Below are the code and all the weights of a small trained network. Each question names an input and a class and asks about switching units off, where a switched-off unit gives its printed mean instead of its output.

import numpy as np


def w(rows, s, z=0):
    codes = np.array(rows[::2]) - 128.0
    scale = np.full(codes.shape[1], s)
    scale[-1] = z or s
    return codes * scale


def f(y):
    return y / 2 * (1 + np.tanh(0.7978845608 * (y + 0.044715 * y**3)))


def log_softmax(a):
    a = a - a.max(-1, keepdims=True)
    return a - np.log(np.exp(a).sum(-1, keepdims=True))


def net(x, mask):
    res = np.array(x, float).reshape(1, 4) / 4 @ E
    y = f(res @ A[0][:, :-1].T + A[0][:, -1])
    res = res + np.where(mask, y, B[0][:, -1]) @ B[0][:, :-1]
    return log_softmax(res[-1] @ U[:, :-1].T + U[:, -1])


A, B = {}, {}
E = w([
[145,91,208,172,81,107,221,188,244],'x0',
[118,206,94,165,139,65,199,104,116],'x1',
[254,113,115,163,53,155,132,65,163],'x2',
[199,61,81,118,45,76,92,182,163],'x3',
],0.0079)
A[0] = w([
[111,201,161,152,160,170,147,93,71,243],'n0',
[113,167,118,141,141,77,105,122,83,163],'n1',
[121,140,72,34,117,101,70,61,87,12],'n2',
[122,95,179,127,176,173,78,92,154,233],'n3',
[50,75,96,81,142,134,128,150,163,66],'n4',
[149,73,145,150,118,255,37,141,182,153],'n5',
[138,129,231,89,73,107,175,135,199,5],'n6',
[101,144,204,169,130,133,116,93,113,71],'n7',
[119,46,174,129,108,137,238,123,99,112],'n8',
[93,90,174,156,112,110,146,142,205,15],'n9',
[96,153,154,83,176,49,74,190,130,189],'n10',
[73,109,130,96,116,148,50,150,214,159],'n11',
[137,80,144,114,94,77,169,167,156,69],'n12',
[37,160,129,116,118,123,123,206,108,52],'n13',
[244,176,125,130,40,101,111,68,171,251],'n14',
],0.0088,0.0022)
B[0] = w([
[107,90,89,177,62,104,133,254,179,210],'n0',
[173,192,83,147,128,137,128,151,116,164],'n1',
[158,78,220,171,103,218,106,131,24,190],'n2',
[144,141,94,94,146,77,173,198,129,175],'n3',
[99,161,113,126,185,142,147,62,170,162],'n4',
[140,166,134,116,164,103,207,129,195,203],'n5',
[118,150,209,228,177,127,70,64,78,206],'n6',
[125,124,107,84,87,82,106,163,73,148],'n7',
[153,122,142,105,110,96,57,161,124,175],'n8',
[170,146,182,136,155,146,103,130,54,183],'n9',
[95,111,141,90,187,143,217,34,174,194],'n10',
[138,182,23,123,136,172,117,133,134,170],'n11',
[122,132,122,138,95,151,71,160,90,182],'n12',
[81,26,143,192,155,160,104,71,191,184],'n13',
[34,94,81,99,96,113,174,121,139,254],'n14',
],0.0073,0.0092)
U = w([
[172,146,198,212,131,94,44,116,3,61],'0',
[95,149,89,115,89,45,147,207,156,252],'1',
[102,98,81,137,135,41,191,59,187,23],'2',
[154,231,85,96,145,35,186,164,171,224],'3',
],0.0056,0.0022)

Each question gives the input, the list of numbers given to net, and the class t.
The units are the neurons (one row each of A and B). Each row of codes is followed by its name. A weight is (code - 128) times the scale printed after its matrix; where a second scale follows, it is the last column's (A, B and U).
mask holds one flag per neuron, in row order. A switched-off neuron (its flag False) gives its mean, the last column of its row in B, instead of its output. The means were averaged over made-up inputs and are rounded, as every weight is.
A unit's drop is (log p(t) with every unit on - log p(t) with that unit switched off) / (log p(t) with every unit on - log p(t) with every unit switched off).
The circuit of an input: a set's keep is (log p(t) with only the set's units on - log p(t) with every unit switched off) / (log p(t) with every unit on - log p(t) with every unit switched off). Starting from the 12 units with the biggest drops (on a tie, the unit counted first), units are removed one at a time, each time the one whose removal leaves the highest keep (on an exact tie, the one counted first), for as long as the keep stays at least 0.8.
circuit, biggest first: the units of the circuit, biggest drop first
unit that matters most: the unit with the biggest drop
k most important neurons: the k neurons with the biggest drops, biggest first
drop when u is switched off: that unit's drop, to one decimal
input [-1,-6,4,-7], class 1: circuit, biggest first	n0; n6
input [3,2,-3,0], class 0: circuit, biggest first	n14
input [5,-8,2,3], class 3: 2 most important neurons	n5; n2
input [8,4,7,5], class 0: 3 most important neurons	n6; n9; n12
input [5,-2,1,5], class 0: circuit, biggest first	n6; n9
input [-1,-1,2,-8], class 1: circuit, biggest first	n0; n6
input [-5,-1,-2,-7], class 1: 2 most important neurons	n0; n6
input [7,3,-7,-3], class 0: circuit, biggest first	n9; n6
input [4,-7,5,3], class 3: 3 most important neurons	n5; n13; n2
input [-2,-7,-7,-6], class 2: 3 most important neurons	n13; n10; n4
input [6,1,0,5], class 0: 2 most important neurons	n6; n9
input [-2,-5,-4,3], class 3: drop when n14 is switched off	0.3
input [1,-8,-5,3], class 3: drop when n9 is switched off	0.0
input [8,4,-2,-8], class 0: drop when n6 is switched off	0.3
input [2,-8,4,-3], class 3: unit that matters most	n5
